Below is a small trained network, with its code and all its weights. Each question gives an input and a target symbol and asks what happens when units are switched off, that is, made to give their printed mean instead of their output.

import numpy as np


def w(rows, s, z=0):
    codes = np.array(rows[::2]) - 128.0
    scale = np.full(codes.shape[1], s)
    scale[-1] = z or s
    return codes * scale


def norm(h):
    return h / np.sqrt((h * h).mean(-1, keepdims=True) + 1e-5)


def f(y):
    return y / 2 * (1 + np.tanh(0.7978845608 * (y + 0.044715 * y**3)))


def softmax(a):
    e = np.exp(a - a.max(-1, keepdims=True))
    return e / e.sum(-1, keepdims=True)


def log_softmax(a):
    a = a - a.max(-1, keepdims=True)
    return a - np.log(np.exp(a).sum(-1, keepdims=True))


def net(x, mask):
    ids = ['ΓΣΦΩαζθλτ'.index(c) for c in x.split()]
    T = len(ids)
    res = E[ids] + P[:T]
    r = norm(res)
    for j in range(2):
        rows = slice(2 * j, 2 * j + 2)
        q, k, v = (r @ M[0][rows].T for M in (Q, K, V))
        z = softmax(np.where(np.tri(T) > 0, q @ k.T / 2**0.5, -1e9)) @ v
        o = O[0][rows]
        res = res + np.where(mask[j], z, o[:, -1]) @ o[:, :-1]
    y = f(norm(res) @ A[0][:, :-1].T + A[0][:, -1])
    res = res + np.where(mask[2:26], y, B[0][:, -1]) @ B[0][:, :-1]
    return log_softmax(norm(res)[-1] @ U[:, :-1].T + U[:, -1])


Q, K, V, O, A, B = {}, {}, {}, {}, {}, {}
E = w([
[130,129,165,180],'Γ',
[125,154,52,84],'Σ',
[135,134,165,179],'Φ',
[145,149,169,168],'Ω',
[158,167,165,142],'α',
[89,160,50,127],'ζ',
[120,40,112,163],'θ',
[123,101,160,198],'λ',
[111,110,1,143],'τ',
],0.0037)
P = w([
[31,149,92,19],'0',
[30,183,76,221],'1',
[72,176,102,245],'2',
[101,166,113,247],'3',
[125,158,122,246],'4',
[144,150,127,236],'5',
[159,149,131,223],'6',
[178,145,136,210],'7',
[197,145,141,196],'8',
[213,135,142,179],'9',
[232,124,152,168],'10',
[253,104,158,160],'11',
[238,93,164,145],'12',
],0.0018)
Q[0] = w([
[111,121,73,67],'head 0',
[218,97,184,171],'head 0',
[178,102,141,174],'head 1',
[81,176,9,97],'head 1',
],0.015)
K[0] = w([
[54,146,111,79],'head 0',
[199,89,178,107],'head 0',
[246,93,90,102],'head 1',
[13,141,160,61],'head 1',
],0.011)
V[0] = w([
[161,213,166,73],'head 0',
[198,132,127,151],'head 0',
[104,179,253,100],'head 1',
[62,169,141,149],'head 1',
],0.0046)
O[0] = w([
[4,146,112,254,25],'head 0',
[96,105,167,102,185],'head 0',
[59,49,126,12,138],'head 1',
[101,175,227,61,253],'head 1',
],0.0041,0.0016)
A[0] = w([
[112,146,122,55,67],'neuron 0',
[91,149,135,105,118],'neuron 1',
[154,63,146,122,100],'neuron 2',
[187,101,122,163,54],'neuron 3',
[123,183,78,116,135],'neuron 4',
[139,132,134,120,128],'neuron 5',
[152,125,126,125,110],'neuron 6',
[126,128,129,130,124],'neuron 7',
[133,25,2,128,3],'neuron 8',
[165,133,120,128,105],'neuron 9',
[101,152,101,128,143],'neuron 10',
[83,67,168,82,18],'neuron 11',
[133,141,99,94,145],'neuron 12',
[103,82,108,112,63],'neuron 13',
[88,114,91,129,117],'neuron 14',
[135,131,132,123,126],'neuron 15',
[136,102,112,141,83],'neuron 16',
[138,132,132,122,127],'neuron 17',
[23,67,116,198,25],'neuron 18',
[122,103,109,134,93],'neuron 19',
[123,126,124,135,122],'neuron 20',
[157,119,39,124,67],'neuron 21',
[164,121,32,63,13],'neuron 22',
[114,123,122,141,125],'neuron 23',
],0.0083,0.0036)
B[0] = w([
[199,108,112,187,168],'neuron 0',
[154,145,93,130,126],'neuron 1',
[104,152,177,62,175],'neuron 2',
[102,201,120,131,248],'neuron 3',
[149,96,175,74,177],'neuron 4',
[131,126,127,116,150],'neuron 5',
[116,138,137,112,135],'neuron 6',
[128,128,126,130,123],'neuron 7',
[250,181,75,81,125],'neuron 8',
[100,144,137,101,157],'neuron 9',
[161,114,155,128,122],'neuron 10',
[71,186,89,169,95],'neuron 11',
[153,102,170,138,152],'neuron 12',
[118,208,175,165,40],'neuron 13',
[151,155,143,159,67],'neuron 14',
[129,127,127,123,139],'neuron 15',
[107,170,140,151,71],'neuron 16',
[129,126,128,118,145],'neuron 17',
[253,51,153,171,68],'neuron 18',
[120,182,140,165,54],'neuron 19',
[126,131,131,134,113],'neuron 20',
[71,99,184,167,125],'neuron 21',
[42,152,110,238,202],'neuron 22',
[127,130,130,141,109],'neuron 23',
],0.0049,0.0012)
U = w([
[78,119,113,86,187],'Γ',
[119,166,151,202,44],'Σ',
[53,134,118,103,222],'Φ',
[16,80,162,178,5],'Ω',
[173,4,135,167,134],'α',
[118,106,118,114,253],'ζ',
[199,208,108,85,28],'θ',
[166,128,174,15,117],'λ',
[170,169,48,210,245],'τ',
],0.013,0.0024)

Each question gives the input, a string of symbols that net reads in full, and the target symbol t.
The units are the heads (2 rows each of Q, K, V and O) and the neurons (one row each of A and B). Each row of codes is followed by its name. A weight is (code - 128) times the scale printed after its matrix; where a second scale follows, it is the last column's (O, A, B and U).
mask holds one flag per unit, heads first, then neurons. A switched-off unit (its flag False) gives its mean, the last column of its rows in O or B, instead of its output. The means were averaged over made-up inputs and are rounded, as every weight is.
A unit's drop is (log p(t) with every unit on - log p(t) with that unit switched off) / (log p(t) with every unit on - log p(t) with every unit switched off).
The circuit of an input: a set's keep is (log p(t) with only the set's units on - log p(t) with every unit switched off) / (log p(t) with every unit on - log p(t) with every unit switched off). Starting from the 12 units with the biggest drops (on a tie, the unit counted first), units are removed one at a time, each time the one whose removal leaves the highest keep (on an exact tie, the one counted first), for as long as the keep stays at least 0.8.
circuit, biggest first: the units of the circuit, biggest drop first
top k neurons: the k neurons with the biggest drops, biggest first
which heads matter: for each layer, one digit per head in row order, 1 if its drop is at least 0.15 and else 0, layers parted by /
input Ω Γ α ζ Σ Σ λ ζ α Σ, target Φ: circuit, biggest first -> [head 1; neuron 11; neuron 22]
input Σ Φ λ Σ α Ω λ α Φ α α, target α: which heads matter -> 11
input α λ Σ Ω Ω θ Φ λ Σ λ λ Σ Ω, target Σ: which heads matter -> 11
input θ α λ Σ τ ζ, target Σ: circuit, biggest first -> [neuron 21; head 1; neuron 8; neuron 4]
input Φ Σ Ω λ λ Γ Σ θ Γ, target θ: which heads matter -> 11
input Ω Ω Σ Σ τ α, target τ: circuit, biggest first -> [head 1]
input Γ θ θ ζ λ Φ, target λ: circuit, biggest first -> [head 0; neuron 22]
input Σ Σ Φ λ α τ Σ θ, target τ: which heads matter -> 01
input λ λ α, target λ: circuit, biggest first -> [neuron 22; head 1]
input α α α α, target α: top 2 neurons -> [neuron 18; neuron 3]
input λ λ Γ Ω α Φ, target α: top 3 neurons -> [neuron 18; neuron 3; neuron 22]
input θ λ Ω θ λ, target θ: circuit, biggest first -> [head 0; head 1; neuron 22; neuron 3]
input Φ Σ θ λ Ω, target λ: which heads matter -> 10
input Σ Γ λ Γ, target λ: circuit, biggest first -> [head 0; neuron 22]
input ζ Σ θ λ λ Σ λ λ Ω Σ α, target Σ: top 2 neurons -> [neuron 4; neuron 21]
input Σ α Ω Ω λ θ λ Σ Γ α λ θ, target λ: circuit, biggest first -> [neuron 2]
input λ Φ Γ τ Σ λ λ ζ, target α: which heads matter -> 01
input Σ θ Ω λ Σ Ω Ω λ ζ Σ λ Φ Σ, target Ω: circuit, biggest first -> [neuron 21; neuron 22]
input θ Σ ζ λ τ Σ θ λ Ω Φ Σ Γ, target Σ: top 3 neurons -> [neuron 3; neuron 4; neuron 8]
input θ Σ Γ ζ λ θ, target λ: which heads matter -> 10
input λ λ λ λ Φ θ Ω λ λ, target λ: circuit, biggest first -> [head 0; neuron 2]
input Ω λ Ω Σ Σ Ω Ω, target Ω: which heads matter -> 10
input Ω Γ Σ Ω Φ Σ λ λ λ λ Φ ζ, target Φ: circuit, biggest first -> [head 1; neuron 11]
input Ω Φ ζ Ω ζ Γ λ Σ, target Φ: top 4 neurons -> [neuron 11; neuron 22; neuron 13; neuron 18]
input ζ Γ λ τ α α Φ Φ Γ θ ζ, target λ: which heads matter -> 01
input Σ λ Φ Γ Σ θ λ τ λ Φ ζ, target Ω: which heads matter -> 00
input λ λ Γ ζ τ Σ θ Σ Σ, target α: which heads matter -> 01
